Here is a tiny trained network, its code and every weight. The questions are about switching its units off for an input and a class, where a switched-off unit gives its printed mean instead of its output.

import numpy as np


def w(rows, s, z=0):
    codes = np.array(rows[::2]) - 128.0
    scale = np.full(codes.shape[1], s)
    scale[-1] = z or s
    return codes * scale


def f(y):
    return np.maximum(y, 0)


def log_softmax(a):
    a = a - a.max(-1, keepdims=True)
    return a - np.log(np.exp(a).sum(-1, keepdims=True))


def net(x, mask):
    res = np.array(x, float).reshape(1, 8) / 4 @ E
    y = f(res @ A[0][:, :-1].T + A[0][:, -1])
    res = res + np.where(mask, y, B[0][:, -1]) @ B[0][:, :-1]
    return log_softmax(res[-1] @ U[:, :-1].T + U[:, -1])


A, B = {}, {}
E = w([
[177,2,123,106,104],'x0',
[78,129,63,128,58],'x1',
[125,130,122,125,129],'x2',
[131,120,143,144,123],'x3',
[32,69,192,77,130],'x4',
[81,96,54,196,205],'x5',
[127,132,122,122,132],'x6',
[127,121,140,143,123],'x7',
],0.0098)
A[0] = w([
[187,195,147,85,52,5],'n0',
[112,123,126,75,78,64],'n1',
[193,100,93,196,108,194],'n2',
[39,103,157,115,144,170],'n3',
[196,142,94,152,114,114],'n4',
[98,96,73,174,214,37],'n5',
[164,153,103,152,123,42],'n6',
[125,111,86,117,192,82],'n7',
[111,213,167,201,144,143],'n8',
[172,141,172,141,218,249],'n9',
[72,120,60,158,5,174],'n10',
[169,135,143,95,106,219],'n11',
[202,149,175,68,81,115],'n12',
[144,86,96,115,147,94],'n13',
[48,213,118,155,185,85],'n14',
[111,182,129,112,91,145],'n15',
[45,85,169,98,125,2],'n16',
[179,118,97,158,103,196],'n17',
[141,107,150,83,199,165],'n18',
[160,63,119,125,113,150],'n19',
[86,56,158,99,142,195],'n20',
[114,101,78,171,213,54],'n21',
[186,58,80,103,121,57],'n22',
],0.013,0.0061)
B[0] = w([
[118,101,188,123,149,208],'n0',
[150,101,146,152,183,166],'n1',
[116,203,110,96,127,217],'n2',
[175,167,88,87,166,219],'n3',
[151,195,120,104,194,191],'n4',
[76,69,214,146,183,205],'n5',
[202,153,198,113,182,157],'n6',
[87,127,166,174,132,167],'n7',
[113,127,144,89,83,234],'n8',
[153,90,1,189,81,245],'n9',
[170,81,69,220,143,248],'n10',
[64,116,101,160,141,207],'n11',
[58,88,163,198,173,230],'n12',
[150,113,147,154,38,159],'n13',
[178,123,168,108,42,239],'n14',
[124,92,112,140,110,193],'n15',
[167,179,175,108,161,184],'n16',
[113,202,117,117,151,199],'n17',
[160,129,78,167,115,191],'n18',
[112,162,152,124,50,195],'n19',
[141,197,88,90,140,222],'n20',
[77,90,190,129,154,201],'n21',
[151,112,209,52,57,188],'n22',
],0.0092,0.011)
U = w([
[59,58,204,138,193,78],'0',
[110,117,84,107,111,254],'1',
[170,100,169,77,1,67],'2',
[203,177,128,74,213,45],'3',
[102,102,73,111,116,218],'4',
[181,54,43,169,121,61],'5',
],0.0097,0.0098)

Each question gives the input, the list of numbers given to net, and the class t.
The units are the neurons (one row each of A and B). Each row of codes is followed by its name. A weight is (code - 128) times the scale printed after its matrix; where a second scale follows, it is the last column's (A, B and U).
mask holds one flag per neuron, in row order. A switched-off neuron (its flag False) gives its mean, the last column of its row in B, instead of its output. The means were averaged over made-up inputs and are rounded, as every weight is.
A unit's drop is (log p(t) with every unit on - log p(t) with that unit switched off) / (log p(t) with every unit on - log p(t) with every unit switched off).
The circuit of an input: a set's keep is (log p(t) with only the set's units on - log p(t) with every unit switched off) / (log p(t) with every unit on - log p(t) with every unit switched off). Starting from the 12 units with the biggest drops (on a tie, the unit counted first), units are removed one at a time, each time the one whose removal leaves the highest keep (on an exact tie, the one counted first), for as long as the keep stays at least 0.8.
units of the circuit, in order: the units of the circuit, biggest drop first
most important unit: the unit with the biggest drop
top k neurons: the k neurons with the biggest drops, biggest first
drop when u is switched off: that unit's drop, to one decimal
input [-6,7,5,-7,3,-3,1,2], class 5: most important unit -> n10
input [-6,6,3,-4,1,5,-4,2], class 2: top 3 neurons -> [n14; n9; n12]
input [8,0,-7,7,6,4,2,-4], class 2: units of the circuit, in order -> [n22; n19]
input [4,8,8,8,8,-7,-6,6], class 3: top 2 neurons -> [n16; n20]
input [-8,-7,-7,8,-6,-6,7,-3], class 2: top 3 neurons -> [n8; n10; n14]
input [-6,0,-6,5,-4,-7,-4,-2], class 0: units of the circuit, in order -> [n12; n0]
input [5,-8,1,8,8,-3,-6,-4], class 3: top 4 neurons -> [n16; n20; n3; n10]
input [6,-3,4,-8,8,-7,7,3], class 3: units of the circuit, in order -> [n20; n16]
input [1,-7,-2,5,6,-5,1,8], class 1: top 3 neurons -> [n10; n9; n20]
input [7,-2,3,-3,7,-7,-3,-7], class 0: top 2 neurons -> [n12; n14]
input [2,6,2,-2,8,-8,-7,7], class 0: top 2 neurons -> [n12; n9]
input [2,0,4,-5,0,5,-2,3], class 0: top 2 neurons -> [n5; n21]
input [-3,5,6,4,8,-4,1,-2], class 3: top 3 neurons -> [n16; n3; n9]
input [-6,-7,-2,4,-6,-4,-5,1], class 5: units of the circuit, in order -> [n9]
input [-8,0,5,0,-8,1,2,-7], class 2: top 2 neurons -> [n14; n8]
input [-3,-1,3,-1,-6,0,1,1], class 3: top 3 neurons -> [n4; n6; n10]
input [7,-8,1,-4,-8,5,7,-7], class 3: top 3 neurons -> [n4; n2; n17]
input [-8,4,-4,7,5,8,-7,-7], class 0: top 3 neurons -> [n5; n21; n9]
input [1,-2,2,-8,-4,7,-2,-5], class 0: top 2 neurons -> [n5; n21]
input [6,3,-8,-5,-2,1,4,-1], class 2: most important unit -> n22
input [6,-6,0,5,0,5,0,6], class 1: units of the circuit, in order -> [n2; n19]
input [-7,-6,-4,-4,5,-4,0,-3], class 2: drop when n7 is switched off -> 0.0
input [5,2,-2,1,6,-1,-4,-4], class 3: drop when n3 is switched off -> 0.2
input [-2,1,5,-4,-4,-8,-3,-5], class 0: drop when n12 is switched off -> 0.1
input [-4,-7,-5,-3,5,-8,-5,-5], class 0: drop when n5 is switched off -> -0.1
